[128 = 0]

lesu-muk: [105 132 152 116 113 120 119 156 132 107 140 132 122 149 138  85 148 144
 153 126 130 128 116 136 138 119 127 134 131 131 141 132 114 130 130 129
 130 145 104 121 127 133 126 152 117 124 140 128 146 135 137 112 122 135
 139 109 105 121 136 125 116  99 140 132 118 108 136 131 112 112 108 123
 122 146 131 164 146 135 112 120 119 140 115 124 157 136 136 134 129 134
 152 104 135 127]
gaviv-som: [126 131 128 123 119 142 140 126 134 132 115 138 125 127 118 112 135 131
 132 127 124 144 123 130 130 144 129 137 122 126 147 122 123 140 150 117
 127 130 141 119 130 138 132 140 134 126 132 130 135 129 127 127 148 132
 117 139 135 120 109 124 124 126 134 128 121 138 119 115 121 136 128 124
 135 125 136 124 127 137 136 118 135 125 124 138 118 133 123 128 129 135
 135 126 133 126]
bav-nek: [110 154 128 125 130 106 130 128 131 140 136 141 152 135 148 119 146 123
 116 140 122 115 134  88 130 117 106 131 133 131 140 135 109 114 141 127
 130 144 132 128 133 127 115 143 115 119 111  91 138 132 137 126 130 132
 122 112 105 115 137 131 127 117 134 130 126 148 126 133 130 126 125 126
 126  95 135 141 114 107 139 124 101 143 143 160 132 126 104 124 109 104
 124 119 137 135]
pufip-sir: [ 85  97 161 125 179 149  75 162 134 188  88 111 130  90 158 109 201  78
 104  99  76 119 195 148 244  51 159 158 139 112 116  95  27 199 202 117
 124  78 118   4 132 178 113 187 106 172 137  56 143 103  83  43 172 162
 116 122 160 160  84 156  82 112 190 216  64 167 104  98 151 175 101 116
 238 101 164 126  72 124 131 109  65 187 227 151 152 113 116 193  78 167
 131 123 115  97]
[128 119 132 129 130 158 128 125 135 130 136 112 122 136 129 141  96 119
 144 107 134 110 110 140 132 151 159 138 119 124 139 118 117 151 117 121
 150 133 153 119 130 114 123 118 125 125 138 139 114 131 148 130 146 139
 134 142 124 169 115 119 112 128 111 139 137 122 128 127 131 127 131 116
 134 136 103 114 151 139 120 141 142 125 112 129 130 117 149 115 135 153
 131 136 137 125]  bav-nek
tus-suzu: [176 145 150 132  98 121 164 138 155 145 129 144 130 136 134 125 181 171
 150 100 151 145  96 143  83 132  68 179 152 152 114 133 131 174 146 123
 132 129 118 143 164 149 128 135 101 141  98  90 150 104 123 148 104 118
 129 109 116 124 132 120 111  66 122 113  66 151 108 130 118 136  85 137
 100 142  97 135  90 147 134 164 141 134 128 126 156 100 116 165 147 123
 143  69 112 123]
[147 111 111 140 104 150 125  96 104 113 132 130 112 120 103 131 149 144
 162 129 133 116 127 105 130 149 132 153 109 125 130 132 140 172 109 148
 141 134 125 147 130 154 138 103 122 128 114  99 144 121 139 163 120 112
 114 146 115 131 133 133 109 121 122 135 114 118 173 131  88 126 113 109
 133 140 143  98 104 111  87 113 110 139 106 124 145 169 148 127 107  97
 127 109 129 138]  tus-suzu
nusag-sesir: [128 119 109 148 178  82 114 146 105  85 145 131 132 125  77 113 145 112
 177 119 133 118 136 123 130 142 124 143 114 135 129 127 124 131 160 151
 110 106 133 104 128 114 121 122  91 157 142  80 127 119 124 177 130 110
  87 132 139 172 149  88 118 126 149 140 126 116 145 128 117 121 124 139
 129 131 123 125 142 128 112 133  86 112 104 104 122 186 152 105 124 124
 133  94 122 197]
[157 160 133 133 150 117 135 128  97 150 135  95  89 116 145 112 149 140
 150 108 124 166 159 107 122 129 117 143 133 115 137  90 157 129 147 119
 115 112 145 146 117 147 118 150 115 108 152 117 105 125 127 136 120 146
 138 136 143 107 143 136 139 122 111 112 154  99 127 135 111 134 123 118
 121  96 138 157 115 126 167 121 130 128 107 151 119 135 141 126 165 134
 106 161 134  89]  nusag-sesir
zaluz-tani: [108 125 133 130 137 144 137 131 127 122 137 133 150 106 125 123 135 128
 141 126 146 109 153 134 150 136 132 138 144 128 108 103 111 145 161 124
 129 133 118 121 145 127 122 133 146 115 115 115 125 165 114 123 139 117
 121 137 142 135 130 118 128 138 120 137 113 123 144 150 138 133 143 133
 112 137 132 136 118 129 147 116 138 114 129 141 128 120 136 104 125 152
 126 109 138 127]
[153 125 104 114 134 128 131  83 135 124 156 135 161 128  80 142 173 149
 151 142 109 160 118 160 109  97 114 132 113 145 108 101 155 158 104 109
 135 126 109 176 153 117 115  92 112 151 134 152 174  97 146 129 107  85
 112 109  86 166 168 119 137  91  91 105 124 141 153 107  83 132  95 101
 101  89 144 112 101 163 152 104 151 129 120 133  93 144 181 140  90 114
 162  98 150 127]  zaluz-tani
rugem-nak: [112 122 136 122 114 124 151 150 132 123 108 122 144 128 128 135 109 118
 116 117 143 143 112 125 123 158 133 129 124 114 141  99 136 141 135 177
 118 135 120 118 135 124 160 129 139 128 147 122 118 114 153 101 141 102
 127 114 121 115 139 120 109 145 112 145 145 112 120 118 153 129 126 156
 115 127 107 128 121 127 155 116 119 108  94 146 120 119 118 132 133 154
 118 102 143 104]
giz-farap: [139 104 113 112 107 154 118 119 128 118 112 119 128 125 117 124 123 134
 131 129 145 124 125 112 131 133 135 114 128 124  86 118 136 158 125 139
 129 149 130 132 134 127 126 121 139 144 153 137 128 150 132 127 149 116
 113 132 132 114 123 118 146 110 126 109 123 108 104 122 148 118 134 133
 120 141 120 133 125 130 125 116 144 133 112 123 136 123 131 107 115 110
 115 152 116 119]
lesu-muk: [166  93 119 140 132 179 136 102 144 129 102 113 143 125 118 182 112 130
 104 138 169 129 150 103 124 150 131 123 150 147 116 127 143 126 102 104
 135 135 139 139  96 126 142  93 130 124  94 115 112 141 119 133 160  90
 100 152 148 146 125 107 149 159 128 114 130 141 114 132 171 155 138 122
 127  98 109  70  94 101 133 108 126 116 149 176  81 124 138 148 144 142
 113 173 148 124]

nit-nok: [ 87  69 140 132 117 105  79 113 128 140 145 164 114 136  67 142 154 148
 149 134 144 152 170 172 155 122 163 150 127 157 134  78 141 146  71 110
 138  92 128 101  84 107 138 176 102 103 105 123 157 160  99 143 104 131
 110 102  51 142 145 133 122  96 177 126  99 148 101 162 154 134 120  59
  95 105 153 153 153  93  87 107 147 137 107 113 127 119 119 117 126 115
 152 185  53 155]
rimev-sefup: [128 141 133 156 143 139 163 134 131 109 110 140 117 127 113 117 159 112
 118 151 148 169 138 125 154 163 114 142 132 165 129 155 148 115 127 131
 115 116 104 116 122 121 129 117 112 106 142  80  97 118  91 164 100 124
 106  87 147 152 118 114 120 132 102  84 123 142 126 166 102 115 106  90
 145 102 130 123  91 140 121 166 135 162 100 142 108 145 115 124 118 155
 132  91 162 126]
[162 152 156  92 116 108 132 108 127 156 140 143 114 134 117 118 117 143
  93 143 140 117 127 109 135 109 130 137 146 122 126 123 156 153  95  89
 127 118  97 119 132 100 131 176 139 155 138 147 133 150 156 104 135 125
 140 130 122 128 147 122 134 169 140 111 138 137 125 178  87 133 118 127
 122 104 131 147 142 135 143 130 103 139 151 140 125 102 149 152 155  80
 164 119 105 130]  nit-nok
[116 134 140 119 117  70 137 132 148 110  83 127 108 161 117 116 136 125
 128 123 167 142 155 165 116 133 142  97 119 122 121 121 202 132  73  92
 137  69 132  96  91 122 136 137 112 136 110 126 100 155 104 120 111 125
  68 113 129 150 120  95 132 102 112  92 142 150 113  99 136 114 107  98
 104 118 140 177 141 120  91 136 115 139 159 111 158 120 151 123 120 115
 137 136 104 107]  nit-nok
rimev-sefup: [119  80 120 131 137 161 110 143 160  78 126 170 130 129 158 156 156 146
 119 102 133 165 164 123 117 143 173 158 137 145 149 118 190 127 134 113
 150 119  78 124  88 118  92 161 110  94 113 113 119 152 132 134 120 140
 135 147 143 123 140 149 140 140 128 122 118 149 114 172 114 155 161 130
 139 157 138 127 142 107 120 116  96 132 147 127 112 144 114 169  90 132
 161 144 167 132]
gaz-zepav: [106 124 121  73  91 157 139 118 153 112 128 149 138  95 160 167 124 135
 154 144 154 117 147 101 157 143 141  95 173 182 150 150 158  92 116 123
 162 146  94 129 130  94  88 116 160  72 125 139  94  79 119 152 116 117
 105 152 101 145 111 130 125 132 142 113  94 107  96  97 113 100 173 123
 120 154 116 110  81 107  80 132 159 107 124 142 118 142 127 127 134 133
 112  62 118 119]
[136 150 131 122 140 128 120 126 164 114 113  90 140 118 165  61 148 147
 141 111 116 137  96 140 116 115 132  92 102 120 153 135 113 156 156 104
 111  91 102 133 138 140  86 112 134 158 153 155 118 127  94  75 120  98
 145 133 169 129 154 151 160  90  73 173 173 129  98  96 107 135 148 126
 104 133 109 106 107 144 103 117 160 118 105 126  98 154 135 109 166 155
 143 122  91 116]  rimev-sefup
[120 143 135 165 124 134 139  92 103 131 150 104 189 121 146 116 172 123
 118  91 118 172 127 114 148 118 100 151 145 160  98 156 110 153 141 165
  76 128 171 143 175  79 121 105 125 162 191 154 154  90 157 117 123 101
 142 116 112 103 148 160 117 128 138 168  70 114 124 164 115 116 111  96
 100  90 124 150  93 132 154 110 147  61  98 108 107 144 189 110 124 150
 130 166  91 127]  rimev-sefup
[122 127 140  96 152 143 113 110 106 136 134  82 144 120 150 135 116 121
 105 100 131 106 147 127 144 124 136 179 142 128 137 101 116 122  95 137
  99 121 124 104 128 141 140 117 133 112 131 110 138 151 126 137 147 141
 108 139 150 123 124 150 103 154 117 120 143 135 145 128 121 106 128  93
 119 122 193 113 115 137 121 181 109 154 130 102 101 131 110 119 109 112
  95 116 150 158]  gaz-zepav
gusug-kame: [ 71 138  99 145 157 126  97  94 112 142  52 110 129 107 161 112 130  93
 114 106 118  89  82 110  55  99 165 106 167 113 104 152 114  76 153 135
 121 111 140 129 141  78 129 115 103 163 121  94  83 125  75  92 120 131
 135 120 171 176  62 139 167  74 101 136 104  62 109 106  88 122 140 150
 121 127  80  59  89 144 105  96 136 146 140 119 174 137 125  90 130 133
 132 109 131 114]
[137 153 154 101 148 109 141 144 152 150 109 115 102 154 100  94  99 113
 157  79 147 111  99  83 141 138 124 130 157 133 127 105 149 140 120 129
 181 139 148 116  87 137 134 139 151 106 138  94 160 145 111 118 124 100
  66  82 131 112 111 121 104 154 121 128 159 110 154 133 124 127 137 131
 113 135 154 153 145 149 145 103 111 116 152 171 153  92 131  96  83  99
 165  66 171  99]  rimev-sefup
kune-sebo: [124 110 153 105 117 165 127 118 131  93 135 141 157 157 145 123 150 143
 117 145  77  90 117  88 152 131 119 115 167 130 133 134 109  92 187 165
  84 111 163 123 173 156 142  93 103  73 140 155 127  97 154 129 169  99
 107 141 131 138 145 119 164 142 142 118 105 142 130 140 147 144 100 107
 125 164 125 114  95 148 120 174 169  90 126 152  47 129 139 105 177 140
  91  90 100 134]
sonu-moz: [104 157 102 160  99 119 128 123 111 137  78 132 125 122 134 129 141 169
 111 152 150 138 122 101 128 166 117 130 147 121 125  74 119 157  83  85
 141 143 155 152 102 111  92 134 103 161 114 102 134 120 178 122 101 106
 121 141  97 146 159  65 141 115 129 125 116 122 144 158 172 165 159 158
 158 149 122 113 133 142  98 145  98 200 151 134  96 130  95 125 168  89
 141 111 111 146]
[116 115 127 114 136 129 136 146 109 136 162 100 132 157 154  97  73  91
 110 148  97 115 114 129  76 122 129 135 117 113 134 157 101 134 140  98
 120  84 128 138 122 141 167 134 146 119 145 159 105 154 155 116 138 116
 135 138 146 115 118 137 142 113 162 128 125 124 115 121 153 150 108 158
 161 116 110 153 131 129 112 128  99 120 127  96  98 132 143 120 134 154
 150 123 152 142]  gaz-zepav
[139  92 146 160 134 138 145 114  78 147 131 136 103 112 148  86 133 158
 100 121 144 201 173 101 112 147 131 124 137 151  85 123 109 142 137 138
 118 136 159 154 140 118 110 144 121 150 189 125  83 123 176 147 115 128
 128 114  86 111 137 106  89 145 134 114  88 132 147 119 123 127 115 126
 127 119 146  99 125 109 147 138 147 122 112  92 126 122 160 128 143 117
 109 138 130 106]  rimev-sefup
boged-kuz: [109 119 169 149 131 146 125 122 156 135 149 136 143 161 170 118 103 130
 110 135 133  89 132 159 129 143 133 150 126 128 135  88  93  87 137 145
 118 118 115 110 103 137 113 123 118 113 147 105 144 142 134 138 137 163
  89 140 137 120 135 132 128 150 114 151 120 140 144 112 104 108 128 132
 135 152 145 137 162 112 139 137 141 147 121 148 131 153 157 119 137  88
 126 124 158 117]
[137 103 139 119 125 128 139  89 136  99 149 133 117 128 111 116 121 152
  91 132 117 123 114 108 164 145  88 134 158 184 116 101 131 151 122 118
 148  91 124  95 133 148 110 159 136 107 155 135 129 151 128 132 126 120
 153 150  69 116  91 184 152 127 101 115  93 105 105 112 159 144 128 164
 116  91 111 148 137  88 150 116 150 144 131 104 153 100 135 102 125 160
 138  92 130 155]  rimev-sefup
[126 142 122  71  77 150 147 122 178 109 177 107 106 164 168 138 128 129
 162 129 144 140 140 132 144 154 131 114 121 156 135 144 167 100 143 124
 110 116 127 105 121 126 102 154 157 148 152 141 112  95 139 162 109 112
 138 123  98 100 101 136 118 128 132 131 156 108 115 135 100 141 120 122
 131 138 143  75 109 138 135 142 133 122 120 118  97 121 156 127 103 114
  70 103  98 126]  gaz-zepav
[149 118 131 142 135 122 118  63 149 139 120 192 170 107 111  99 178 104
 114  86  87  71 151 142  89 113 139 164 158 125 111 105 154 146 122 159
 155 126 157 115 142 194  99  95 127 143 126 135 128  99  71 112 130  71
 155  91 101 149 133 154 135  70 161 170 108 135 123 136 134  86 157  82
 134 136 105 131 209 121 131 114  99 131 137 124 132 120 138  90 107 137
 117  97  91 148]  gaz-zepav
[124 172 148 155 129 100 157 117 148 106 161 136  90 106 104 117 178 124
 102 182 117 117 155 162 101 139 103 107 128 107 157 100 129 184 157 105
  89 133 176 111 166 110 169 112 101 119 101 114 126  85 174 118 133  95
 114 135 102 102  98 149 165 152 109  86 113 148 130 169 138 123  94 138
 133 115 105 114 137 129 131 113 134 126 162 131 152 109 127  95 114 125
 178 117 110 144]  nit-nok
[233  67 166 129 101  90 137 202 127 106 216 101 135  47  66 128 110 184
 115 165 107 197 175 130 203 236  54 185  94 136 103 151 112 191  51  79
 160  86  75 171  78 192  95 175 164  83 175 130 193 132 227 194 138 166
 118 125  14  76 191  99 113 161 149  51 174 184 187 186 178 114 122 173
 125 138 129 160 229  88 195 153 187 128 144 144  38 123 130 166 155 183
 108 249 172 132]  gusug-kame
